Each row is followed by its class number.
[ 202  238  165 -132  200   63 -203   50    5  138   95  -39   52 -110
  172 -182  -15  132  -45 -201  518   22   10  175  -80 -180 -307  252
  244  -75  -59  133   -6 -163 -598   47]
1
[  31  -17  -91   88   36 -300 -184  -76  -39   30   93  -48  -95   65
  181 -124 -147  125   92  317   82   81 -116 -148   24  224   54 -262
   47  244   42  -28  142 -110   85  -71]
0
[  21   31 -133  -51  158 -144   15 -202  246  144  -40   38  204  100
 -108  404 -240 -172   89 -173  -99  428   80 -343  201  186  -91 -220
  145 -406   10 -174  157   86  -86 -173]
3
[ 305 -131   48  125   78  -28  228   19  116   57 -169 -105   -5 -214
   -6  169 -121  -27  167 -111   38  115  146   -7   43  160   91  -31
 -233 -100    2 -126  -84  251  312 -231]
0
[ 312   16  -99  320  -58  192   19  445   99   37 -137  -52 -309    6
   86   -2 -203  192 -126  121  307  -90  319 -249 -212  141 -100  425
  138 -350 -174  103  -48   78  -74 -356]
8
[-192  109 -499  -26 -217 -241 -267  153   11  -75 -106   35  -16   27
  365   83 -135   65  179  250  300    9 -122 -257 -234  202  129  -51
 -125  181 -116 -300   -5 -127  276  -43]
5
[ -19  -17 -129  -43   76   36   -4   22  498 -122  -18 -215   59 -211
    7 -139   24   10   -4  -34 -148 -176  -29   -3    3   49   98  -93
 -136  136  105  -84 -210  -49  -12   82]
4
[ -42 -240 -174  319   19   35   66 -135 -359   49  -66 -201 -134  -48
 -322   33  -19 -214   23  105  -32  313 -160  228   27  259  123  256
  110   65   24 -178  -63   -2   99   97]
6
[ -63  159  312 -466  464  -26   48  -91 -119   30  219 -132 -159 -190
  112  -95   37  -94 -130 -145  261  123   68 -142 -366 -139  414   68
 -119  140    0  -39  -34 -115 -160  114]
5
[   1  120  290   -4  -61  281 -293 -364  253 -155 -200  172  -39 -455
  -49   11  278   26  -97 -162 -385  424  247  464  567 -251  -57  491
  165  -86   83   16  -49 -121  -74   27]
3
[-179    8  -40 -392  -74 -181   49 -390  -41 -250  119  -71 -148  -32
  -66   62 -200 -142 -202 -283  127  -68  153  144   24  213  288 -161
   -9  413   49 -206   91  213 -167    2]
3
[ 152 -203  177  185  484  -72   75  270  506   77  -37 -363  272   77
 -308 -112 -127  145    9  184    0  355  179 -428 -293   52 -110 -112
   49  -66  191   64  186   24  129 -188]
5
[ 147 -109  -17  -20   66  -22  213  -54  224 -174 -230   11  -38   39
  213  152 -139  -97  -17 -235  -24  -66  149  -51   40  -91  230   35
  107 -207 -226   24  194  227 -176 -205]
3
[ 266  -28  -99  329  196  368   68  326  -24  282  -24  116  264   90
  134 -147 -125   67 -178 -376  189  223 -215 -316  427  132  151 -434
  310   32   10  161  138  489 -330  -23]
8
[ 372   54  146  -43    3  -42   -1  148  -86   97   28   -4    4 -349
  135  126   -5  -15   33   37   66  230  -87  299  -53   73   34  -84
  -74   74 -172   14   65  -91   58   37]
0
[-122 -189   76 -231  148  356  -40 -182  127  -20  265  -93    4 -119
   50 -391  275 -182 -166 -270 -270 -133   86  -34 -135  115  352  115
 -247   79  -40  -42  -58  -11 -333  193]
0
[ 498 -206  363  112  392  166   52    7  144  158  -63 -161   66 -226
 -241 -170   79 -290 -219 -180 -238  102  378  291   17  108  -86  344
  -44 -163 -162  118  263  202 -183  -63]
6
[-117  -31   34 -297  183   83  -44 -302   85    0 -472 -329  -65 -229
 -302  179  -65  -23  -17  -51 -130  193  339 -101 -204  -79  321  177
  393  -80  122 -151  291  -58  309  203]
2
[ 387  -31  217 -166  422  316  140  310  -44  -65   78  120  -80   28
  132   50    9  104   53 -185  181   13  164 -167  -50   16   70 -167
  -17   -1  -55  121  -99  307 -311  -51]
6
[ -33  185  -20  189  168   92  -99  121 -165   42   75  -69 -190 -176
  267    0  116   44 -134   49  121  246  -68  166  234 -150   67 -101
   76   31  -56   35   24 -128 -155  184]
4
[-373 -178 -293 -133 -308   32 -192 -118  -41  -47  -10  -11  121 -332
  344 -110 -163  -99 -237 -243 -148  199  153  235 -245  372  200  240
  -67  113 -248 -270  312   89  -10   65]
2
[-193 -131  -68  133 -225 -186  -38  -69   10  143  -90 -365   19  211
  103  -23  -99  -13   -1  166 -340 -326 -265 -244   58  -61 -383 -282
   68   90 -156 -260  143 -405  564  172]
4
[ 116   -9  150 -174   30  -73  119 -193  132    0   29 -389 -118 -262
  -93   48 -384   10 -127 -224 -212  346  238   75 -215  294  -81   64
  -80  -38 -227  -12  311 -183  123 -194]
3
[  65 -316  -63 -224 -289 -139  144  -56  -25 -126  -70   -5  -24 -164
  -46  180   43  -34 -114 -244 -118  158  286  137   76  166   -1   61
 -141 -129   24  -95    4  180  -53  -91]
8
[   3   -8   23  272 -237  513  284  307  -10  160  -35  329 -244   -2
  367  -52  131  -42   12 -115  323   52  279  -10  -46 -405  372  228
  271 -415  -97  165  121  225 -309 -212]
1
[  65 -155  352  175  170  496  -18 -198  523  182  155 -289  235  -34
 -144  148  119   40 -210   50  176  577  101  -67 -494  109  459  633
   70   39   55 -288  210   22 -202  -92]
4
[ 436  -66  400 -192  225  249 -133 -182  361   91  -98 -292 -154 -178
   41  150   19   85   54   -5  117  431  553 -201 -274  123  240  269
 -121  -24 -137 -153  191  -92  365 -274]
6
[ 277  -96  331  -20  402    7  -87  -59 -195  184  -37   54  -40 -317
 -206 -213  -72  -86  194  141 -203  417  173  325  -31 -104 -105   94
  148   48  -26  204   59   17  143   53]
8
[ -27  185  238 -182   68   66  -11 -120  107 -157   17  217  -87  148
  203  -65  -31   30   63  108 -278 -234  201 -161   20  -38   66  -25
 -111 -129 -118  128  112  -55  106 -259]
1
[-161  110  162   57  166  106  -35 -249  202  -47   54  -53  117 -147
  171  -75   -9  159 -116    7 -112  -62   84   50 -330 -113  170 -100
  -65 -210   55   -9   51  114 -279   13]
2
[ 222   -8  -89  -41   85  -61  -82  151  189  -58   47  -68 -109  -48
   77   53   65   81  146  198   46  -68  179  -49 -113   20   39   20
 -172 -240 -142  -68   -8 -128  -15  -80]
5
[ 284  -57 -126   -4  -47   36  -16  -82  -48  268 -222   62 -172   49
  150  -42   44 -147   43 -102  365  -65  112  -32  348  -90  102  330
  330   44  120 -155  101  128 -251   83]
4
[ 165    7   45  -89 -126   97 -152  391  296   -7  230  254  416  148
  278 -358 -293   87 -109  -34   83  -41   27  241 -266  -54 -371 -353
   61  335 -123   91  262  207 -350   64]
7
[ 112 -117 -130 -101 -363  -87  -60  -38   61 -120   16  -33   48   20
   54  124  138   69   64   33  235 -332   45  227  -86    5 -164  -79
 -187   65   -2 -373  -38  107 -252   94]
7
[-308 -192 -435 -155 -136 -190  -92  184  229   59 -378  -21  112   18
  111   74  120  107  202  131 -196 -321    6 -513  -39   96  316  357
  227 -416  -80  116   36 -223  374 -196]
4
[  99   34   -3  -90  117 -241 -103   23 -191  -21  -37  -32 -112 -111
 -153 -153   -2   28  234  216   67 -289 -131  126    6  -96    8 -197
   83  106  -54  142 -191 -116  205  -10]
8
[-146   57   23   -6  200   48  -88   59   57  -14 -131   -3 -117 -113
 -142  -96  -37 -112 -123  -62   13  -70  286 -102 -113  -93  161  282
  -74  -75 -107  -27   89   99  154  -61]
3
[ 283  129   27   93  -67 -145  -59 -195  576   98   34 -326  -34 -171
   81   -8   -2  124  162  213 -122 -174   30  137 -208 -175  -24 -155
 -176  128  -28  -69  217 -176   78  132]
8
[-308   26 -100   -4 -102   93 -188   -8  409   47 -108   21  200 -142
  223  222   88  -50 -136  -82 -145   19  -70 -169   60 -104  529  280
   91  -95 -223 -251  175  -33  384   54]
3
[ 159  -23  128  314  383  -17   97  268 -111   25  118  -22 -166  -14
  116  -75   56  197   15  216   52  178 -276 -372  132  -88  135 -411
  -94  -10   -6   95  -39  -19 -105  -17]
5
[-306  153 -168 -409  274  -16   29 -297 -137  -63  -88 -193 -220  -61
  104 -134  -36  -85 -115 -200 -116 -304  331 -141 -125  136  342   66
  -48  -59  104   74  -61   47  -60  111]
4
[  28  169 -229  -59 -222  -47   -2  124    0   80 -246  -49 -100 -213
  351  152   91  -42 -179 -193  110  -16  -45 -324   95  118  219  150
 -288 -108 -174  -62  -10 -161  234   19]
1
[  29  115   71  -84  -23  184   11 -164  169  -90   31   73   55 -136
  201  -55   30   25 -104 -189 -177 -260 -176  130  -46 -146  235 -186
   66  -48 -157   15   92   46 -430   95]
5
[-246  -79 -185 -121  116  -87  -59 -167  142  -62  -54 -277  145  -18
   90 -183 -100   80 -130   14 -103  132   30  -69 -177  267  430  231
   41  133  111  -24  155    4   45   87]
7
[  31   13  -54   80  320  329 -105 -150  -71  118 -309   21  -71  -88
 -139 -193 -180  184  163 -298  157  234  518  167  351  -89  182  316
  422 -226   93  246   89  351   97  -95]
1
[ 191 -114  164 -148  392  117  121  164 -454 -113  -60 -122 -195  -28
  -12 -178  124  -19  -11  -49 -191 -366    7   34  -75  153 -315  290
 -121   30 -193  116    6  -37 -387   97]
4
[-256  135   -5   44   -3 -198   48  -52  118   84 -112   85   -8 -194
   51  -90  -27   44   97   61 -312 -210 -347 -268  296 -148   99 -116
  176   16  131  100    3 -189  238   -3]
2
[-136    6 -141 -220  -60 -128 -192  -47  183  -58  -63  -43   44 -172
   81 -145 -137  -98  -90  112 -104 -413  116  103 -300   42  307 -178
  171  -70 -230  -11  104   -3   78   27]
7
[-163  127  108  -65 -131 -211  -34 -154 -144  125  293   91  -41 -116
  320   24  -37   73   85  377 -132   92  -57   64 -368  118 -139 -295
 -207  398  108   42  -53 -150  159   89]
4
[  85 -229  103 -104  -24   45  -29  -49  129 -227  -13   -3   66 -285
   96   58   85   -4   64  -88  -59   20  -52  435   78 -147  236 -150
   84  -28 -176 -249    5  151 -146   22]
8
[ 597  -95    2  287   85  176    0 -180  300  234  -30 -262  353   91
  102  -76   12 -197   12  -40   29  176 -169   14  246  273  138 -216
 -131   29    2 -297  -42  170   55   -6]
8
[ 121 -110  -43  -35   86 -167  118  271   84  178  -90  -25   90 -201
  221  -12  -80  290  138  110   39   22  187 -202 -225   73  -76   45
  -25  -65  202  139   -4  128  137   19]
2
[-254   -6   49 -147   80  381 -113  124 -253   25  -28   71  -83 -113
 -167 -106  124   16   65  101 -130  -33  159   38  -94   18  250  339
  189  121  -34  -21   53   10  251  135]
7
[ 622  -74  722   59  260  368  147  117   23  425  -32  149  -81   -4
 -404   -9 -108  221  156  131   13  -69  258 -229 -293 -172 -285   90
  450  -89   53  440   34  132   51 -246]
6
[ 286  -76  365  -29  179 -186   43   51  581  172  -20 -327  277 -234
   -8   35  172  269  139  234 -354  220 -145  -53 -112 -203 -305  405
 -102 -212  156   -8   92 -453   34  133]
7
[ 130 -211   -4 -160 -284  179  -63  166  304  -77  203   55  355  116
  262  196   70  -43   40  -72   24   13  250   65 -207  333 -251 -161
   21 -152 -179 -227  152   96 -247 -268]
0
[  91   77  266 -308  -33 -346  -53 -231 -362 -113   87   11 -298 -213
 -266  -44  141 -205   74  -56  145 -487   45  240   81  -18 -446 -300
 -407  439   63 -243 -232    0   14   11]
6
[ 201  -19   62   67  -23  172  -19  -73  183  -92 -374  182 -149  -51
 -216   76 -167   30  -85 -195  167 -117  315   23  330 -121   51  316
  462 -484  -12   34  -75  237 -196 -317]
1
[  42  174   17 -440   35 -385 -160  -13 -148 -111  111   48  -54  -85
  119  124  160   -7 -107   -4   37 -280   66  -11  -98   94 -253   59
 -461  129  -34 -202   69 -114 -244  172]
5
[-179   66  -33 -235  175 -179   79  153 -194 -180   -1 -250   -4   90
 -323  150  125  -25  -97   16   38 -458 -294 -204   22   69   49 -142
    2  326   41 -116  -73  -91  111  239]
3
[  54  110  154  -98  303  234  100  315   16 -144   46   -8 -148  -98
    1 -199 -148  -48   -1  -34  -48  -77   -3 -121   -1    5   14 -138
  -65  114 -113   -1 -105  -32   98  -16]
1
[ 118 -193  -75  218  207   83   94  223  267  198 -234 -238   81   29
   -3  -72 -321  187  -19 -277  281 -174   56 -415  -17   80  249   97
  324  -92 -134   82  175  282  236 -258]
0
[-163   23  111  210 -181  259 -199 -178  647 -107   39  159  336  -12
 -106 -265  215 -205  -45    1 -373 -651 -129  139   88 -111    2 -127
   60  -84  -29 -149  -98  114 -168 -200]
6
[ -24  130  -24   84  155 -180  123  305  163  -48   58 -382 -133 -202
 -229  162 -156  204  -60  299 -162 -172 -205 -237  -51  383   93  119
   34  388   -9   90   62 -204  458   -1]
7
[ 255   76  176 -198 -145  -29   95 -497  282   73  -28 -114 -110  362
   20   21 -130 -170 -112   53 -108  233  638 -170    4  118   -5   94
 -127 -347  204  -88  207 -109  100 -261]
1
[  52 -165 -245  182 -186   10 -100  130 -147  -19 -109 -110 -173 -174
  -49  305    1  136 -109  -40  325 -144  -43  -98   33  251  280  136
  -25  -13 -344 -187  -48  134  170  -82]
7
[  14   74  121  245 -468 -149   -1 -259  338   -1  -73  -36  178  138
  -83  166    9   99  148  103  -54 -899 -408  210   65 -455 -265 -188
  231 -205 -177 -180 -139 -158  168 -120]
5
[-214  175 -178   36   73   61  -72  -40  142 -109 -230  -21  117   87
 -122   32   77  -20   87    1  -63  137   32  -48   43  -50  -34  130
 -123  220  346 -170   -3   94  129  167]
6
[  25  -89  -65   10   33   76  179  183  348 -127  238  -75   95 -132
  392  -76 -382  139 -145 -159   78  -37    3  178 -313  188  262 -110
   39  155 -199   21  114  264 -238  -15]
1
[  12  245   41 -215   16  154   37 -160  -32  -95  -68 -101  -76 -111
   -1   84  116   56  -75 -324  -18  -70   44   23  -30  -55  271  273
 -410 -189 -228   94  -38 -130    2  -60]
7
[-118    3  -53 -402  172  263  114 -257 -365  344 -257  -51  174   20
  -34 -155 -271 -225   35 -500    1  -10  -69 -413 -266   43  390 -419
  321 -239 -156   77  119  138   10   47]
7
[ 288 -456  435   53   19  121   50 -233  353 -204  -27  -77   56 -190
 -521   60  -21  154 -133  -56 -253  264  216  386  258  -33  128  460
  306 -233  -13  163 -216  -11  156 -266]
2
[  47  152  -46   85  256  270   69  340  684 -263 -307 -120   35   41
  209  124   -5    9  -25 -253   40   13 -172 -320  229 -506  231 -146
   59   15  -67 -215  102  -10   29  160]
0
